(in the rows, 128 means zero)
Facts:
J_888 ξ: J_850, J_773
J_405 ξ: J_924
J_41 ξ: J_807, J_259
J_341 ξ: J_892
J_366 ξ: J_267, J_956
J_433 ξ: J_594, J_383
J_8 ξ: J_534, J_256, J_293, J_530, J_537
J_626 ξ: J_771, J_167, J_327, J_511
J_372 ξ: J_647, J_246
J_900 ξ: J_168, J_850, J_598
J_670 ξ: J_717
J_381 ξ: J_168, J_451, J_530
J_64 ξ: J_512, J_293
J_553 ξ: J_892, J_714, J_209
J_614 ξ: J_924
J_109 ξ: J_771, J_795, J_563
J_933 ξ: J_20, J_239, J_581, J_57
J_568 ξ: J_807, J_271, J_575
J_529 ξ: J_896, J_850
J_96 ξ: J_965, J_730, J_964, J_293, J_855
J_137 ξ: J_451, J_245
J_47 ξ: J_2, J_512
J_252 ξ: J_2, J_57
J_767 ξ: J_753, J_512, J_641, J_245
J_731 ξ: J_818
J_932 ξ: J_948, J_285
J_808 ξ: J_370, J_729
J_428 ξ: J_639, J_866, J_247, J_445, J_256, J_245, J_448
J_363 ξ: J_807, J_910, J_259
J_200 ξ: J_516, J_594, J_967
J_414 ξ: J_275, J_668
J_18 ξ: J_308
J_14 ξ: J_216, J_926
J_870 ξ: J_308, J_89, J_647
J_99 ξ: J_53, J_901, J_993, J_952
J_44 ξ: J_10, J_280, J_62, J_227
J_578 ξ: J_503, J_448
J_426 ξ: J_349, J_442, J_822
J_743 ξ: J_671, J_575
J_963 ξ: J_382, J_632, J_564, J_579
J_207 ξ: J_459, J_385
J_9 ξ: J_10, J_327, J_411, J_627, J_460
J_376 ξ: J_632, J_115
J_610 ξ: J_370, J_737
J_243 ξ: J_267, J_617, J_427, J_708, J_975, J_563
J_430 ξ: J_680
J_481 ξ: J_208, J_921
J_25 ξ: J_668, J_445
J_814 ξ: J_850
J_187 ξ: J_315
J_457 ξ: J_892, J_560
J_899 ξ: J_493, J_993
J_440 ξ: J_353
J_625 ξ: J_729, J_256, J_563
J_406 ξ: J_350, J_818, J_89
J_320 ξ: J_535, J_77, J_198
J_672 ξ: J_216, J_6
J_123 ξ: J_385, J_89, J_901
J_142 ξ: J_283, J_846
J_418 ξ: J_327
J_987 ξ: J_350
J_557 ξ: J_850, J_676
J_111 ξ: J_773, J_960, J_512, J_335
J_235 ξ: J_280
J_619 ξ: J_89
J_97 ξ: J_285, J_245, J_57
J_449 ξ: J_451
J_762 ξ: J_967, J_992
J_251 ξ: J_753, J_164
J_928 ξ: J_746, J_315
J_333 ξ: J_639, J_822
J_130 ξ: J_917
J_621 ξ: J_926, J_53, J_114
J_715 ξ: J_168
J_351 ξ: J_641, J_947
J_995 ξ: J_10
φ kopa <- J_493, J_888, J_357, J_818, J_615, J_594, J_967, J_433, J_8, J_372, J_900, J_581, J_614, J_767, J_846, J_731, J_200, J_671, J_350, J_267, J_99, J_578, J_426, J_743, J_862, J_822, J_535, J_385, J_753, J_9, J_370, J_411, J_243, J_57, J_430, J_560, J_481, J_855, J_10, J_457, J_511, J_406, J_627, J_672, J_256, J_121, J_235, J_668, J_251, J_639, J_676, J_928, J_715, J_351, J_956, J_88, J_995
φ liska <- J_563, J_405, J_285, J_41, J_275, J_341, J_366, J_626, J_293, J_717, J_62, J_670, J_381, J_64, J_553, J_564, J_271, J_280, J_866, J_445, J_109, J_781, J_933, J_451, J_164, J_568, J_529, J_427, J_965, J_503, J_327, J_96, J_137, J_47, J_896, J_252, J_924, J_947, J_932, J_335, J_808, J_960, J_428, J_746, J_680, J_363, J_910, J_807, J_729, J_414, J_227, J_18, J_14, J_632, J_512, J_168, J_870, J_534, J_216, J_575, J_382, J_246, J_383, J_44, J_964, J_247, J_459, J_963, J_207, J_376, J_239, J_610, J_77, J_198, J_917, J_259, J_647, J_167, J_921, J_850, J_209, J_537, J_714, J_25, J_993, J_814, J_187, J_992, J_899, J_617, J_2, J_114, J_440, J_625, J_320, J_123, J_142, J_418, J_579, J_987, J_557, J_111, J_458, J_598, J_771, J_53, J_619, J_245, J_448, J_892, J_737, J_948, J_283, J_97, J_449, J_795, J_901, J_308, J_762, J_442, J_516, J_926, J_349, J_708, J_208, J_353, J_460, J_115, J_730, J_333, J_975, J_130, J_6, J_621, J_20, J_641, J_89, J_952, J_315, J_530, J_773
{J_493, J_888, J_357, J_563, J_405, J_818, J_41, J_275, J_366, J_433, J_8, J_626, J_372, J_900, J_670, J_381, J_581, J_64, J_614, J_564, J_280, J_866, J_445, J_109, J_781, J_933, J_451, J_164, J_568, J_529, J_427, J_965, J_137, J_896, J_252, J_924, J_767, J_846, J_731, J_335, J_808, J_960, J_680, J_363, J_910, J_807, J_200, J_729, J_227, J_18, J_14, J_168, J_671, J_870, J_350, J_534, J_216, J_575, J_267, J_99, J_382, J_246, J_383, J_44, J_578, J_743, J_247, J_459, J_862, J_535, J_385, J_753, J_963, J_207, J_9, J_376, J_370, J_239, J_411, J_77, J_198, J_57, J_430, J_647, J_850, J_537, J_714, J_481, J_855, J_25, J_814, J_992, J_899, J_511, J_2, J_114, J_625, J_406, J_320, J_123, J_256, J_142, J_418, J_579, J_987, J_557, J_111, J_235, J_771, J_53, J_668, J_245, J_448, J_737, J_948, J_283, J_97, J_449, J_901, J_308, J_442, J_516, J_926, J_639, J_708, J_928, J_208, J_353, J_460, J_115, J_730, J_975, J_6, J_715, J_641, J_315, J_995, J_530} θ fupla
{J_615, J_594, J_967, J_285, J_341, J_293, J_717, J_62, J_553, J_271, J_503, J_327, J_96, J_47, J_947, J_932, J_428, J_746, J_414, J_632, J_512, J_964, J_426, J_822, J_610, J_243, J_917, J_259, J_560, J_167, J_921, J_209, J_993, J_10, J_187, J_457, J_617, J_440, J_627, J_672, J_458, J_598, J_121, J_619, J_892, J_795, J_762, J_251, J_349, J_676, J_333, J_130, J_621, J_20, J_351, J_89, J_956, J_952, J_88, J_773} θ munik

Known rows:
[142 110 109 106 102 102 118 169 131  55 119 134  53 105  47 164 115 145
 156 127  84 120 146 149 122 128 116 161 135] : J_512
[136  96 128 117  70 121 114 153 139 102  57 144 111 101 103 166  88 163
 134 100  82 142 135 160 119 118 146 153 133] : J_952
[107  88 176 114  74 116 121 141  83  90  59 143 135 100  86 121 116 155
 169  73  88 162 129  87 127 111 149 164 136] : J_385
[ 89  99  79 145  67  91 121 129 124 121 114 127 120 145 147 163 102 160
 145  80  73 122  80 143 111 134 144 177 136] : J_808
[138 125 106 106  82  99 112 163 132 111 111 146  64 113  72 166 111 145
 136 105  80 120 139 158 122 138 125 164 140] : J_285
[ 86  99  65 137  65  91 125 126 117 115 115 125 109 154 146 160 105 177
 137  76  65 136  62 137 103 134 142 185 136] : J_109
[125 126  93 134  75 126 110 143 132  41  94 134  73 136  88 178  95 164
 123 112  79 171  95 173 110 121 139 179 140] : J_617
[129 105 116 121  97 102 124 157 144  33 115 131  76 100  65 166 106 149
 148 128  89 131 122 157 120 128 126 160 136] : J_293
[112 102 130 134  97  75 129 145 120  63 118 121  87 111 121 160 108 151
 165 119  84 120 146 111 124 132 133 159 134] : J_451
[ 88 112 157 133  97  82 125 130  92  49 114 129 114 104  78 123 130 146
 167  94  95 164  98 111 124 137 137 173 146] : J_256
[111 141 147 150  37 121 138 146 135  60 127 160  98 119  86 179  82 123
 135  99  79 122 133  83 136 115 143 175 128] : J_807
[106 108  83 130  69  72 120 137 160 154 110 149 143 108 129 162 100 142
 127  90  81 112  75 181 112 153 142 160 141] : J_333
[123 108 132 131  74  94 116 143 109 106  81 132  98 121 146 166  94 156
 151 104  77 140 161 108 122 123 147 160 134] : J_216
[134 119 107 121  72 104 115 149 139  88  87 146 101 106  97 172  91 142
 132 113  77 144 127 142 115 128 140 160 135] : J_717
[114 117 129 126  96  76 126 154 114 102 132 129  58 116 106 156 121 155
 158 105  85 105 154 133 129 140 125 163 141] : J_245
[122 114 111 115  88  96 119 160 102 108 124 132  55 131  96 163 120 151
 161  99  75 107 156 116 126 129 122 169 136] : J_2
[ 89  72  81 139  89  68 130 136 133 105 131 119 143 123 145 159 109 145
 172  96  75  97  83 121 111 136 137 164 128] : J_381

Rows:
No name comes twice in this set of rows, the named rows included.
[129 119  93 110  67  89 127 141 136  78  91 144  87 110  95 162  93 173
 119 117  71 164 104 132 103 135 139 167 135]  J_167
[114 124 148 115  81  81 113 138 118  93  86 155 144  79  66 129 118 124
 145 100  94 173  98 128 120 144 144 161 147]  J_822
[ 89  73 115 123  95  70 122 132  95  77 109 126 174 103  98 125 125 120
 190  94  80 146  77  72 111 129 139 167 131]  J_715
[109 113 117 140  72  93 122 136 116  89 102 129  95 129 135 166  97 157
 146 102  76 139 128 121 119 127 145 169 136]  J_737
[ 89  79 128 116  63 105 119 135  92 141  81 144 170 117  97 121 120 145
 168  53  77 137  77  96 118 122 146 172 134]  J_372
[ 93 100 106  96  65  56 134 125  85 145  97 148 157 103 104 110 124 155
 155  74  63 165  76  45 101 144 143 172 134]  J_995
[102  98  87 134  63  85 119 136 119 150 104 137 130 137 158 164  99 146
 150  82  66 114 105 117 114 133 144 170 132]  J_142
[ 98 106 100 114  71  80 112 132 126 151  94 158 186  95  85 128 118 119
 145  72  82 149  49 136 111 148 144 168 143]  J_426
[ 86 101  94 141  70  65 126 130 133 165 120 136 137 126 160 156 106 151
 145  78  77 101  91 143 118 150 144 166 138]  J_25
[ 90  98  62 130  75  70 122 137 166 172 129 144 150 116 124 157 109 147
 130  76  82  90  44 203 109 159 135 164 142]  J_428
[146 131 114 121  76  95 105 149 131  87  75 145  94 107 115 178  89 132
 131 127  77 163 153 135 118 129 145 159 137]  J_892
[135 117 101 110  81 100 116 159 136  98 107 145  83 111  81 167 105 142
 139 110  79 125 127 153 118 132 128 163 136]  J_947
[121 117 118  83  71  73 129 135 104  91  81 157 134  81  55 117 116 153
 135 100  71 194  83  77 101 142 139 166 138]  J_627
[140 125 103 123  74  94 105 147 135 105  81 146 103 110 118 175  91 131
 132 118  75 153 135 140 116 132 145 161 137]  J_209
[116  88 128 137 103  72 130 142 121  30 110 114 103 101 131 166  98 145
 174 136  82 132 149  89 119 123 138 154 128]  J_168

Now the same elements, written a new way:
Known rows:
[125  93 168 112 138  97 131 131 108  81 124 128 121 135 146 129 113 124
 131 111  81 121  99 116 129  85 152 140 134 135 128 103 129] : J_928
[128 123 124 135 114 157 144 124 143 153 126 136 131 115 132 116 139 114
 113 124 143 131 135 140 136 152 112 103 124 137 122 135 145] : J_280
[113  93 170 134 144 114 133 115 118 100 124 137 154 149 124 134  93 156
 124 145 112 109 126 133 146  76 113 196  99 125 120 116  67] : J_350
[147 141  94 130 140 119 112 128 137 133 151 119 117 141 123 130 121  92
 141 122 151 122 141 116 128 139 131 115 143 123 149 116 123] : J_458
[144 125 109 120 160 130 126 129 143 152 149 119 144 145 122 129 129  97
 119 113 142 125 131 121 138 135 138 106 139 124 129 127 121] : J_427
[128 127 122 134 116 159 141 120 145 158 122 137 144 121 126 118 138 111
 116 129 142 123 142 137 136 148 114 106 125 135 124 140 131] : J_383
[141 134  61 126 154 159 113 130 111 146 137 144 171 153 108 141 161 174
  86 133  91 142 118  68  48 182 103 173 126 140 122 197  81] : J_451
[131 141 107 146  98 148 131 120 141 137 128 135 115 117 127 118 130 103
 135 136 151 123 153 132 129 154 103 115 126 134 144 127 137] : J_62
[155 139  61  93 158 143 103 140 106 144 132 148 156 142 140 135 182 158
 118 103  68 132  85  55  12 191 140 151 155 153 133 175  96] : J_449
[119 206 114 117  97 131 113 126 105 121  69 150 141  71  99  87 168 157
 229 139 152 156 151 159 137  84 181  88 189  97 134 151 207] : J_47
[120 126 123 129 141 131 132 148 121 130 144 113  96 117 130 127 132 168
 107 118 153 168 110 145 123 148 122 129 113 122 105 137 160] : J_626
[114  89 169 139 103 134 150 107 124  98 106 146 149 128 130 123 111 108
 110 139  83 104 136 123 149  94 111 139 119 143 130 122 113] : J_511
[144 124 109 120 159 131 125 130 143 152 148 120 144 143 121 130 129  96
 119 113 143 124 130 120 139 135 138 105 139 123 129 127 121] : J_382
[124 151 111 132 152 137 124 128 125 141 124 125 158 124  89 119 136 155
 134 138 158 157 147 141 156 104 142 119 140  99 110 160 145] : J_2
[119 115 140 127 103 145 150 147 131 132 128 128  74  91 160 109 144 138
 111 102 143 160 100 155 116 170 117  95 119 146 111 119 192] : J_41
[144 124 109 121 158 131 125 129 142 152 150 120 144 144 122 130 130  97
 118 112 142 125 130 121 139 135 138 105 140 124 129 127 120] : J_975
[124 112 128 136 110 156 149 131 142 143 132 131 107 110 140 113 135 112
 103 115 144 141 126 145 136 159 106  96 119 142 117 128 164] : J_807

Rows:
No name comes twice in this set of rows, the named rows included.
[139 150  64 111 143 146 104 143 102 148 132 136 149 147 128 159 177 206
  83 134  66 143  92  61   4 210 113 179 122 148 119 200  84]  J_381
[106 150 147 112 138 109 115 123  70  66  70 151 180 107  84 107 146 203
 179 144  74 160 125 119 130  29 184 154 173  97 112 173 160]  J_767

The same elements again, as new rows of numbers:
Known rows:
[100 178 148 115 123 107 105 139 138 111 134 115 112 122 125 147 132 131
 125 141 127 141 135 130 117 113 114 129 111 124 132 109 135 149] : J_448
[169  61 100 179 178 153 147 131 130 152 168 160 135 123 151 101 117 211
 121 110 142 112  92  93 133 127  82  76 131 160 112 177 105  72] : J_995
[ 98 181 121 103 108 101 116 143 152 118 127 126  95 127 125 147 130 124
 131 154 114 153 130 125 134 113 127 131  85 102 131 130 125 145] : J_575
[165  13 172 198  79 158 103 138 125 142 143 228 173 109 101 174 170 124
  83 120  99 102  59 134  83  67 136 142 186  96 123 157  93  81] : J_614
[105 124 122 135 193 104 115 128 122 134 114  99 138  93 154 124 135 114
 157 138 196 153 148  98 134 215 150 138 103 153 137  91 110 144] : J_327
[110 137 130 119 154 112 117 124 123 131 100 105 134 108 142 131 137  87
 153 136 173 143 149 122 133 193 165 155 119 134 138  90 117 150] : J_62
[ 99 176 149 117 127 110 104 140 138 111 133 118 113 122 123 146 135 131
 124 145 126 150 133 131 122 114 111 134 104 123 136 115 129 150] : J_53
[188  35  96 158 140 169 163 107 115 167 110 162 158 134 147 103 123 121
 144 100 146  84 101 120 140 168 167 123 169 139 119 156 104  82] : J_426
[ 85 107  99 138 137 175 121 111  91 101 119 110 154 167  58  73 131 135
  96 108  34 162 130 143 154 121  77 141 111 155 144 172 165 136] : J_870
[243  76 155 130 173 195 232  97 124 163  71 178 193 188 170 106  61 118
 119  96 133 101 100 121 172 113 171 155 181 141 127 146  77 118] : J_457
[ 87 141 137 103 112 116 131  90  78 133 122  80 130 137 161 125 127  49
 162 128 162  82 156 145  98 186 152  91 165  99 162  51 141 145] : J_512
[141 142  92 105 100  98 152 134 123 112 134 110 162 135  67  96 103 156
 104  93  72  62 136  97  96  90 156 116 160 169  85 128 251 136] : J_137
[112 138 132 115 141 114 119 121 122 130  94 109 136 114 140 135 137  79
 152 135 163 139 148 128 132 187 173 159 123 127 139  91 119 152] : J_717
[101 175 149 116 126 108 105 141 139 111 132 118 112 122 125 148 134 131
 125 144 127 150 135 131 120 113 113 133 105 122 134 112 128 149] : J_992
[100 178 150 116 125 109 104 141 139 111 133 116 111 121 127 148 134 131
 125 145 128 150 136 133 121 112 113 132 105 123 134 112 129 150] : J_708
[176 115 132 143 133 161 111 120 137 160  99 152 116 119 174 144 145 110
 173 116 189  89 107 153 131 179 172 143 156 136 129 132  76 102] : J_822
[165 156 146 145 116 151  96 138 150 141 140 158  94 127 162 155 141 165
 147 122 153  90  95 152 115 109 112 110 141 134 122 149  93  99] : J_256

Rows:
No name comes twice in this set of rows, the named rows included.
[ 98 171 148 122 137 104 104 143 138 113 137 118 115 116 129 147 133 137
 124 146 135 151 133 121 118 119 108 128 101 126 133 111 127 148]  J_563
[185 105 133 142 120 162 114 119 139 159 107 143 104 115 176 143 149 108
 173 117 197 102 125 169 140 171 165 149 164 131 124 137  74  97]  J_676
[162 160 147 139 105 156 100 130 139 141 144 151  90 136 166 152 138 156
 151 119 151  79  97 161 111 106 107  99 151 125 129 142  96  99]  J_753
[ 98 102 113 123 115 116 164 108  90 120 159 109 154 151 109 100 103 126
 101 121  83 101 133 106 104 102 101  71 145 114 136 112 179 128]  J_252
[109  91 112 137 145 110 157 130 114 121 150 128 160 129 100 106 111 152
  94 128  92 138 126  87 121 109 107 105 118 132 123 132 162 128]  J_625
[ 99 182 125 104 110 103 114 143 150 117 128 122  96 126 124 148 131 126
 131 153 115 152 133 128 133 115 126 132  89 105 131 127 125 147]  J_910
[ 84 149 118 124 143 181  77 104  94 110  65  89 134 148  94  96 161  70
 156 112 105 161 150 181 159 207 137 192 113 161 162 131 127 158]  J_89
[174  95 151 104 180 145 234 100 109 134  70 133 210 176 132  98  60  87
 100 116 111 148 141  96 167 124 175 168 149 133 137 104 124 165]  J_553
[122  63  95 125 143 121 171 105  96 137 107 113 179 130 110  90 112  88
 124 113 119 116 144  98 130 174 172 130 147 133 129 109 163 131]  J_932
[111 117 105 115 111 108 160 116  99 117 151 110 158 146  97  98 103 135
 103 110  78  82 133 101  98  98 119  81 153 132 121 113 206 130]  J_97
[ 90 181 144 119 126 131  92 134 129 105 122 110 111 134 110 134 142 128
 125 137 109 157 135 149 131 121 100 145 102 133 142 126 132 151]  J_308
[171  74 109 162 127 174 143 122 126 145 145 170 134 147 127 111 124 173
 116 106 101 101  88 130 134 100 101 103 147 138 118 185 113  82]  J_99
[ 90  99 117 120 108 117 170  98  74 122 170 100 151 157 119  96 101 117
 104 120  84  88 137 112  96 102  91  48 158 101 145  99 180 125]  J_64
[197 132 153 134 141 172 134 116 140 159  84 158 126 139 183 144 124 109
 166 115 184  97 109 156 145 161 172 155 160 135 131 128  65 114]  J_560

